Below are the code and all the weights of a small trained network. Each question names an input and a class and asks about switching units off, where a switched-off unit gives its printed mean instead of its output.

import numpy as np


def w(rows, s, z=0):
    codes = np.array(rows[::2]) - 128.0
    scale = np.full(codes.shape[1], s)
    scale[-1] = z or s
    return codes * scale


def norm(h):
    return h / np.sqrt((h * h).mean(-1, keepdims=True) + 1e-5)


def f(y):
    return y / 2 * (1 + np.tanh(0.7978845608 * (y + 0.044715 * y**3)))


def log_softmax(a):
    a = a - a.max(-1, keepdims=True)
    return a - np.log(np.exp(a).sum(-1, keepdims=True))


def net(x, mask):
    res = np.array(x, float).reshape(1, 4) / 4 @ E
    u = 0
    for l in range(2):
        y = f(norm(res) @ A[l][:, :-1].T + A[l][:, -1])
        res = res + np.where(mask[u : u + 11], y, B[l][:, -1]) @ B[l][:, :-1]
        u += 11
    return log_softmax(norm(res)[-1] @ U[:, :-1].T + U[:, -1])


A, B = {}, {}
E = w([
[168,126,141,83,162,155],'x0',
[168,192,124,14,95,114],'x1',
[90,100,2,180,202,77],'x2',
[216,118,121,144,165,154],'x3',
],0.0088)
A[0] = w([
[172,196,167,48,41,74,221],'L0N1',
[114,232,151,95,107,146,107],'L0N2',
[170,106,202,137,145,204,11],'L0N3',
[121,135,225,158,89,142,64],'L0N4',
[43,162,168,91,97,223,77],'L0N5',
[155,86,43,163,133,123,120],'L0N6',
[150,174,41,100,159,83,21],'L0N7',
[184,86,183,138,92,208,112],'L0N8',
[93,88,241,86,53,110,96],'L0N9',
[85,59,90,157,163,121,149],'L0N10',
[156,171,2,65,152,234,2],'L0N11',
],0.0088,0.0037)
B[0] = w([
[53,164,157,175,202,198,254],'L0N1',
[66,75,85,106,104,154,172],'L0N2',
[194,142,88,133,51,175,154],'L0N3',
[164,162,57,95,172,70,165],'L0N4',
[57,73,192,136,41,1,168],'L0N5',
[66,24,182,76,127,118,179],'L0N6',
[143,131,47,31,100,68,162],'L0N7',
[220,108,101,216,83,167,177],'L0N8',
[112,169,163,101,148,57,201],'L0N9',
[134,16,170,100,223,235,192],'L0N10',
[128,209,130,52,212,42,164],'L0N11',
],0.0061,0.0082)
A[1] = w([
[186,110,81,66,166,94,66],'L1N1',
[61,120,66,122,52,52,7],'L1N2',
[254,116,181,174,64,187,71],'L1N3',
[64,111,97,159,196,174,214],'L1N4',
[98,98,198,99,56,65,102],'L1N5',
[189,126,68,68,172,112,32],'L1N6',
[70,136,178,191,48,143,189],'L1N7',
[35,173,209,122,109,140,2],'L1N8',
[245,179,134,239,97,150,157],'L1N9',
[131,189,160,110,219,152,185],'L1N10',
[20,135,161,67,50,107,128],'L1N11',
],0.0098,0.0031)
B[1] = w([
[121,188,81,152,149,51,176],'L1N1',
[175,70,81,169,75,174,162],'L1N2',
[166,148,99,220,142,195,210],'L1N3',
[45,91,198,136,115,180,255],'L1N4',
[181,135,143,191,73,65,186],'L1N5',
[71,191,121,141,181,85,177],'L1N6',
[179,168,175,93,201,101,218],'L1N7',
[185,144,144,99,74,72,213],'L1N8',
[144,172,119,123,145,210,206],'L1N9',
[61,137,152,69,84,132,213],'L1N10',
[255,124,98,99,50,110,247],'L1N11',
],0.0098,0.0062)
U = w([
[141,180,147,50,125,123,48],'0',
[69,56,147,155,205,159,210],'1',
[154,65,5,79,73,118,3],'2',
[93,177,63,56,201,39,168],'3',
[217,188,139,173,178,215,185],'4',
[222,168,148,94,95,59,240],'5',
],0.012,0.0054)

Each question gives the input, the list of numbers given to net, and the class t.
The units are the neurons (one row each of A and B). Each row of codes is followed by its name. A weight is (code - 128) times the scale printed after its matrix; where a second scale follows, it is the last column's (A, B and U).
mask holds one flag per neuron, layer by layer. A switched-off neuron (its flag False) gives its mean, the last column of its row in B, instead of its output. The means were averaged over made-up inputs and are rounded, as every weight is.
A unit's drop is (log p(t) with every unit on - log p(t) with that unit switched off) / (log p(t) with every unit on - log p(t) with every unit switched off).
The circuit of an input: a set's keep is (log p(t) with only the set's units on - log p(t) with every unit switched off) / (log p(t) with every unit on - log p(t) with every unit switched off). Starting from the 12 units with the biggest drops (on a tie, the unit counted first), units are removed one at a time, each time the one whose removal leaves the highest keep (on an exact tie, the one counted first), for as long as the keep stays at least 0.8.
circuit, biggest first: the units of the circuit, biggest drop first
most important unit: the unit with the biggest drop
k most important neurons: the k neurons with the biggest drops, biggest first
top k neurons in layer l: the k neurons of layer l with the biggest drops, biggest first
drop when u is switched off: that unit's drop, to one decimal
input [8,2,-7,2], class 4: 2 most important neurons -> L0N8, L1N3
input [-7,5,-3,5], class 0: 3 most important neurons -> L0N1, L1N10, L0N2
input [-1,-5,0,-7], class 5: 4 most important neurons -> L0N1, L1N11, L0N8, L1N8
input [-2,0,6,6], class 1: 2 most important neurons -> L0N6, L0N10
input [-4,7,-1,7], class 0: 3 most important neurons -> L0N1, L1N10, L0N4
input [2,4,1,8], class 3: most important neuron -> L0N11
input [-1,2,8,-2], class 1: 2 most important neurons -> L0N10, L1N4
input [6,-2,1,-6], class 5: 2 most important neurons -> L0N5, L0N1
input [5,0,4,-4], class 1: top 4 neurons in layer 1 -> L1N4, L1N11, L1N8, L1N7
input [-7,2,2,5], class 3: 2 most important neurons -> L0N1, L0N5
input [-6,1,4,7], class 1: top 2 neurons in layer 0 -> L0N6, L0N10
input [-1,2,6,-8], class 2: top 2 neurons in layer 0 -> L0N1, L0N7
input [-6,-8,-4,0], class 4: top 2 neurons in layer 1 -> L1N9, L1N7
input [8,4,-7,1], class 4: circuit, biggest first -> L0N8, L1N3
input [-8,5,1,5], class 3: 2 most important neurons -> L0N5, L0N7
input [-1,1,2,0], class 3: most important unit -> L0N7
input [-5,6,3,0], class 2: top 2 neurons in layer 0 -> L0N10, L0N4
input [-1,1,8,8], class 3: top 4 neurons in layer 0 -> L0N1, L0N7, L0N11, L0N2
input [-2,0,4,4], class 1: top 4 neurons in layer 0 -> L0N6, L0N10, L0N4, L0N9
input [-4,5,-4,6], class 4: most important unit -> L0N8
input [-5,1,5,5], class 1: top 2 neurons in layer 1 -> L1N4, L1N11
input [-6,-7,-6,-7], class 5: drop when L1N3 is switched off -> 0.0
input [-2,4,-4,4], class 4: drop when L1N3 is switched off -> 0.1
input [7,-1,5,-7], class 1: drop when L1N4 is switched off -> 0.1
